Below are the code and all the weights of a small trained network. Each question names an input and a target symbol and asks about switching units off, where a switched-off unit gives its printed mean instead of its output.

import numpy as np


def w(rows, s, z=0):
    codes = np.array(rows[::2]) - 128.0
    scale = np.full(codes.shape[1], s)
    scale[-1] = z or s
    return codes * scale


def norm(h):
    return h / np.sqrt((h * h).mean(-1, keepdims=True) + 1e-5)


def softmax(a):
    e = np.exp(a - a.max(-1, keepdims=True))
    return e / e.sum(-1, keepdims=True)


def log_softmax(a):
    a = a - a.max(-1, keepdims=True)
    return a - np.log(np.exp(a).sum(-1, keepdims=True))


def net(x, mask):
    ids = ['ΛΣβγεζξτω'.index(c) for c in x.split()]
    T = len(ids)
    res = E[ids] + P[:T]
    u = 0
    for l in range(3):
        r = norm(res)
        for j in range(2):
            rows = slice(4 * j, 4 * j + 4)
            q, k, v = (r @ M[l][rows].T for M in (Q, K, V))
            z = softmax(np.where(np.tri(T) > 0, q @ k.T / 4**0.5, -1e9)) @ v
            o = O[l][rows]
            res = res + np.where(mask[u + j], z, o[:, -1]) @ o[:, :-1]
        u += 2
    return log_softmax(norm(res)[-1] @ U[:, :-1].T + U[:, -1])


Q, K, V, O = {}, {}, {}, {}
E = w([
[118,98,116,117],'Λ',
[82,107,121,138],'Σ',
[126,127,131,125],'β',
[121,120,110,131],'γ',
[111,88,101,122],'ε',
[99,189,112,201],'ζ',
[101,108,211,219],'ξ',
[77,150,107,66],'τ',
[103,71,254,62],'ω',
],0.0066)
P = w([
[197,153,130,122],'0',
[18,2,17,105],'1',
[5,62,59,152],'2',
[46,113,97,144],'3',
[77,127,115,150],'4',
[106,121,109,137],'5',
[102,117,103,137],'6',
[84,101,108,142],'7',
],0.0025)
Q[0] = w([
[66,150,138,113],'L0H0',
[142,188,181,202],'L0H0',
[163,164,254,186],'L0H0',
[178,151,108,97],'L0H0',
[49,132,115,96],'L0H1',
[106,143,123,180],'L0H1',
[33,71,84,81],'L0H1',
[111,169,95,179],'L0H1',
],0.0093)
K[0] = w([
[156,154,166,89],'L0H0',
[200,117,102,255],'L0H0',
[176,79,190,236],'L0H0',
[46,160,142,178],'L0H0',
[253,176,137,140],'L0H1',
[108,139,163,216],'L0H1',
[227,151,171,124],'L0H1',
[119,176,130,177],'L0H1',
],0.0073)
V[0] = w([
[76,186,147,17],'L0H0',
[81,32,101,60],'L0H0',
[187,43,91,123],'L0H0',
[167,254,114,37],'L0H0',
[168,88,190,51],'L0H1',
[86,198,216,126],'L0H1',
[231,152,50,68],'L0H1',
[56,20,61,62],'L0H1',
],0.0046)
O[0] = w([
[80,181,175,109,218],'L0H0',
[168,198,171,124,254],'L0H0',
[229,129,159,180,121],'L0H0',
[79,141,132,165,121],'L0H0',
[149,165,254,83,131],'L0H1',
[36,93,144,135,95],'L0H1',
[140,225,144,131,136],'L0H1',
[163,97,116,60,207],'L0H1',
],0.005,0.0038)
Q[1] = w([
[121,70,132,114],'L1H0',
[72,7,145,125],'L1H0',
[103,88,131,99],'L1H0',
[211,124,101,111],'L1H0',
[173,80,93,161],'L1H1',
[72,106,89,119],'L1H1',
[177,137,176,154],'L1H1',
[52,204,159,200],'L1H1',
],0.012)
K[1] = w([
[166,210,115,173],'L1H0',
[217,200,173,161],'L1H0',
[174,181,115,171],'L1H0',
[2,177,140,123],'L1H0',
[144,137,223,162],'L1H1',
[143,212,119,125],'L1H1',
[132,74,150,124],'L1H1',
[247,102,28,35],'L1H1',
],0.0089)
V[1] = w([
[55,75,34,61],'L1H0',
[122,150,186,2],'L1H0',
[142,46,208,127],'L1H0',
[51,165,129,138],'L1H0',
[4,137,183,129],'L1H1',
[79,130,104,102],'L1H1',
[122,106,216,127],'L1H1',
[169,201,95,9],'L1H1',
],0.0055)
O[1] = w([
[7,98,82,121,122],'L1H0',
[104,137,199,42,253],'L1H0',
[153,2,218,131,113],'L1H0',
[77,168,168,181,181],'L1H0',
[126,132,174,155,249],'L1H1',
[76,137,174,163,175],'L1H1',
[175,102,173,106,151],'L1H1',
[64,190,130,40,236],'L1H1',
],0.0056,0.0024)
Q[2] = w([
[183,109,188,153],'L2H0',
[31,102,122,3],'L2H0',
[34,104,153,18],'L2H0',
[228,163,78,240],'L2H0',
[122,125,104,178],'L2H1',
[67,142,147,108],'L2H1',
[138,159,114,121],'L2H1',
[137,75,198,85],'L2H1',
],0.0075)
K[2] = w([
[59,153,85,135],'L2H0',
[246,148,83,149],'L2H0',
[255,114,46,175],'L2H0',
[11,126,235,95],'L2H0',
[152,92,152,186],'L2H1',
[128,80,140,105],'L2H1',
[160,122,185,106],'L2H1',
[54,153,81,80],'L2H1',
],0.0076)
V[2] = w([
[32,95,156,128],'L2H0',
[159,216,165,194],'L2H0',
[29,88,155,208],'L2H0',
[85,126,34,24],'L2H0',
[144,41,126,168],'L2H1',
[96,142,229,151],'L2H1',
[162,133,154,3],'L2H1',
[156,131,156,80],'L2H1',
],0.0041)
O[2] = w([
[35,143,121,94,131],'L2H0',
[178,177,168,165,182],'L2H0',
[10,138,198,144,72],'L2H0',
[159,34,79,27,142],'L2H0',
[74,100,254,38,4],'L2H1',
[70,72,149,205,216],'L2H1',
[99,125,92,157,234],'L2H1',
[118,177,73,165,176],'L2H1',
],0.0031,0.0016)
U = w([
[191,160,141,101,101],'Λ',
[105,57,69,62,32],'Σ',
[164,216,184,204,56],'β',
[174,188,80,149,112],'γ',
[171,133,108,93,57],'ε',
[84,134,35,218,163],'ζ',
[151,41,148,201,252],'ξ',
[33,211,154,85,253],'τ',
[151,98,254,78,70],'ω',
],0.0089,0.0019)

Each question gives the input, a string of symbols that net reads in full, and the target symbol t.
The units are the heads (4 rows each of Q, K, V and O). Each row of codes is followed by its name. A weight is (code - 128) times the scale printed after its matrix; where a second scale follows, it is the last column's (O and U).
mask holds one flag per head, layer by layer. A switched-off head (its flag False) gives its mean, the last column of its rows in O, instead of its output. The means were averaged over made-up inputs and are rounded, as every weight is.
A unit's drop is (log p(t) with every unit on - log p(t) with that unit switched off) / (log p(t) with every unit on - log p(t) with every unit switched off).
The circuit of an input: a set's keep is (log p(t) with only the set's units on - log p(t) with every unit switched off) / (log p(t) with every unit on - log p(t) with every unit switched off). Starting from all 6 units, units are removed one at a time, each time the one whose removal leaves the highest keep (on an exact tie, the one counted first), for as long as the keep stays at least 0.8.
units of the circuit, in order: the units of the circuit, biggest drop first
unit that matters most: the unit with the biggest drop
heads that matter: for each layer, one digit per head in row order, 1 if its drop is at least 0.15 and else 0, layers parted by /
drop of u: that unit's drop, to one decimal
input γ Σ ζ β Λ, target γ: heads that matter => 01 / 00 / 00
input ω Λ Σ, target ω: units of the circuit, in order => [L1H0]
input ζ Σ ε Λ τ Λ, target ζ: heads that matter => 01 / 10 / 00
input ω Λ Σ ε Σ, target ω: units of the circuit, in order => [L0H1; L1H0]
input β β Σ ζ β Σ ζ, target ζ: heads that matter => 01 / 00 / 00
input β γ Λ τ ε, target β: heads that matter => 01 / 00 / 00
input β ω β τ Σ β, target β: units of the circuit, in order => [L0H1; L2H1]
input β γ Σ τ, target β: units of the circuit, in order => [L0H1; L1H0; L2H0]
input β ζ Λ τ ε β Λ Λ, target β: units of the circuit, in order => [L0H1; L1H0]
input ζ ε Λ, target ζ: heads that matter => 00 / 10 / 00
input ξ Σ β, target ξ: units of the circuit, in order => [L0H1; L1H1]
input Σ ω ω Σ ω Λ γ, target ω: heads that matter => 00 / 10 / 00
input Σ τ Σ γ ω γ, target Σ: units of the circuit, in order => [L0H1; L2H0]
input γ ε Λ γ, target γ: heads that matter => 11 / 00 / 00
input β ζ ω ξ, target ξ: heads that matter => 10 / 01 / 00
input Σ τ τ Λ τ Σ, target Σ: unit that matters most => L2H0
input Λ ξ ζ ξ Λ Σ, target ξ: units of the circuit, in order => [L0H0; L1H1]
input Σ ω τ, target Σ: units of the circuit, in order => [L2H0; L0H1]
input Σ ξ Σ Λ, target Σ: units of the circuit, in order => [L0H0; L1H0]
input ζ Λ ε Σ τ γ Σ Σ, target ζ: heads that matter => 01 / 10 / 00
input β ξ Λ τ, target β: heads that matter => 01 / 10 / 00
input Σ τ ζ Λ ξ β γ, target Σ: units of the circuit, in order => [L0H1]
input ω β Σ β ε ζ ε β, target ω: units of the circuit, in order => [L0H1; L0H0]
input ω β β τ ω Λ ε, target ω: heads that matter => 01 / 10 / 00
input β ω Λ γ ζ β Σ, target β: heads that matter => 01 / 00 / 00
input ω τ ω τ, target ω: heads that matter => 01 / 10 / 00
input β Σ Λ β, target β: heads that matter => 01 / 00 / 00
input β γ Σ, target β: drop of L0H0 => 0.1
